Below is a small trained network, with its code and all its weights. Each question gives an input and a class and asks what happens when units are switched off, that is, made to give their printed mean instead of their output.

import numpy as np


def w(rows, s, z=0):
    codes = np.array(rows[::2]) - 128.0
    scale = np.full(codes.shape[1], s)
    scale[-1] = z or s
    return codes * scale


def f(y):
    return y / 2 * (1 + np.tanh(0.7978845608 * (y + 0.044715 * y**3)))


def log_softmax(a):
    a = a - a.max(-1, keepdims=True)
    return a - np.log(np.exp(a).sum(-1, keepdims=True))


def net(x, mask):
    res = np.array(x, float).reshape(1, 4) / 4 @ E
    y = f(res @ A[0][:, :-1].T + A[0][:, -1])
    res = res + np.where(mask, y, B[0][:, -1]) @ B[0][:, :-1]
    return log_softmax(res[-1] @ U[:, :-1].T + U[:, -1])


A, B = {}, {}
E = w([
[112,55,169,86,104,111,88,74,148,175,74,245],'x0',
[171,62,225,216,172,81,144,111,234,120,119,103],'x1',
[204,128,189,113,175,219,62,13,171,181,111,59],'x2',
[2,165,78,66,180,158,133,52,186,43,73,160],'x3',
],0.0098)
A[0] = w([
[48,60,81,132,69,122,95,101,135,76,51,159,117],'N1',
[153,77,174,146,140,162,115,101,179,180,66,157,236],'N2',
[128,92,190,161,99,99,113,155,126,185,142,167,223],'N3',
[137,138,131,187,118,180,170,142,151,82,113,70,218],'N4',
[158,161,129,41,155,195,83,114,91,147,123,137,193],'N5',
[189,141,189,178,129,224,99,74,128,158,128,114,176],'N6',
[159,50,129,188,97,57,131,166,121,144,143,164,209],'N7',
[94,135,97,127,146,131,200,130,102,29,160,118,218],'N8',
[77,130,94,74,169,94,106,109,155,84,123,174,159],'N9',
[152,154,114,141,127,63,181,193,71,140,160,105,188],'N10',
[147,76,180,154,96,57,137,135,160,164,113,203,231],'N11',
[91,165,113,168,142,158,133,157,176,31,123,149,147],'N12',
[174,84,163,161,91,43,129,201,140,166,133,152,151],'N13',
[103,94,102,104,215,161,122,49,197,123,87,127,214],'N14',
[82,198,79,116,162,152,213,192,96,131,157,85,118],'N15',
[85,129,111,147,152,157,149,60,171,134,42,179,192],'N16',
[109,119,83,175,45,103,185,172,82,134,213,121,254],'N17',
[79,61,143,94,127,147,131,67,110,134,82,254,143],'N18',
[175,132,185,148,118,117,162,117,86,106,190,108,152],'N19',
],0.0099,0.0031)
B[0] = w([
[112,153,162,158,92,212,112,82,178,98,97,221,220],'N1',
[159,78,137,144,167,179,106,143,40,169,194,94,222],'N2',
[210,55,42,114,140,133,139,172,69,71,174,118,196],'N3',
[164,113,166,102,159,90,101,88,170,129,60,101,190],'N4',
[53,175,62,59,140,156,124,94,78,147,160,120,202],'N5',
[191,129,52,187,125,158,69,71,156,200,205,28,232],'N6',
[197,25,61,108,87,24,92,169,146,28,167,197,212],'N7',
[77,184,209,154,123,78,181,181,162,73,99,145,216],'N8',
[86,185,132,131,118,180,211,46,114,167,40,205,221],'N9',
[126,123,119,123,19,61,90,93,240,91,120,186,212],'N10',
[204,31,54,179,169,175,225,172,68,83,195,154,219],'N11',
[167,151,202,98,105,87,245,156,184,152,120,112,202],'N12',
[134,23,78,86,111,42,116,114,167,117,175,171,216],'N13',
[203,140,253,119,171,132,165,46,116,183,125,125,250],'N14',
[137,245,161,176,39,90,162,206,104,83,85,72,217],'N15',
[117,88,229,156,139,209,183,85,158,155,158,130,230],'N16',
[64,139,33,83,47,61,102,95,220,73,98,153,230],'N17',
[84,82,133,199,113,229,110,112,79,148,103,152,247],'N18',
[160,104,86,127,124,140,75,78,161,102,95,120,178],'N19',
],0.0073,0.014)
U = w([
[119,186,207,86,205,90,188,101,143,127,124,83,36],'0',
[118,84,74,112,98,62,92,124,157,77,146,165,200],'1',
[5,211,42,43,130,176,112,135,58,102,151,164,208],'2',
[83,255,103,187,70,84,147,218,133,76,94,119,133],'3',
[151,59,96,175,168,144,159,186,45,97,160,139,176],'4',
[83,164,136,183,150,92,90,156,134,75,135,114,5],'5',
[66,151,161,197,129,203,146,85,119,139,107,219,34],'6',
[151,155,103,151,175,163,61,85,108,187,162,2,205],'7',
],0.0089,0.0016)

Each question gives the input, the list of numbers given to net, and the class t.
The units are the neurons (one row each of A and B). Each row of codes is followed by its name. A weight is (code - 128) times the scale printed after its matrix; where a second scale follows, it is the last column's (A, B and U).
mask holds one flag per neuron, in row order. A switched-off neuron (its flag False) gives its mean, the last column of its row in B, instead of its output. The means were averaged over made-up inputs and are rounded, as every weight is.
A unit's drop is (log p(t) with every unit on - log p(t) with that unit switched off) / (log p(t) with every unit on - log p(t) with every unit switched off).
The circuit of an input: a set's keep is (log p(t) with only the set's units on - log p(t) with every unit switched off) / (log p(t) with every unit on - log p(t) with every unit switched off). Starting from the 12 units with the biggest drops (on a tie, the unit counted first), units are removed one at a time, each time the one whose removal leaves the highest keep (on an exact tie, the one counted first), for as long as the keep stays at least 0.8.
circuit, biggest first: the units of the circuit, biggest drop first
k most important neurons: the k neurons with the biggest drops, biggest first
drop when u is switched off: that unit's drop, to one decimal
input [-8,4,3,-5], class 1: 2 most important neurons => [N10; N14]
input [-7,-2,2,-5], class 3: circuit, biggest first => [N15]
input [7,-2,4,-1], class 7: circuit, biggest first => [N6; N2]
input [-2,7,-8,7], class 3: 4 most important neurons => [N8; N12; N15; N2]
input [2,-5,-7,6], class 6: 3 most important neurons => [N1; N9; N18]
input [-8,7,2,-2], class 7: 2 most important neurons => [N6; N17]
input [4,5,4,0], class 7: 2 most important neurons => [N6; N14]
input [8,5,7,-4], class 4: 2 most important neurons => [N11; N3]
input [-5,-4,-8,-5], class 3: 2 most important neurons => [N15; N8]
input [6,-7,-4,-1], class 2: 4 most important neurons => [N14; N16; N17; N5]
input [-7,6,-4,-1], class 1: 2 most important neurons => [N13; N7]
input [-6,-4,0,6], class 3: drop when N15 is switched off => 0.4
input [5,-5,-2,-1], class 2: drop when N14 is switched off => 0.5
input [3,2,-1,-3], class 4: circuit, biggest first => [N11]
input [1,-5,5,0], class 7: drop when N14 is switched off => 0.0
input [4,-5,6,-7], class 7: drop when N6 is switched off => 0.1
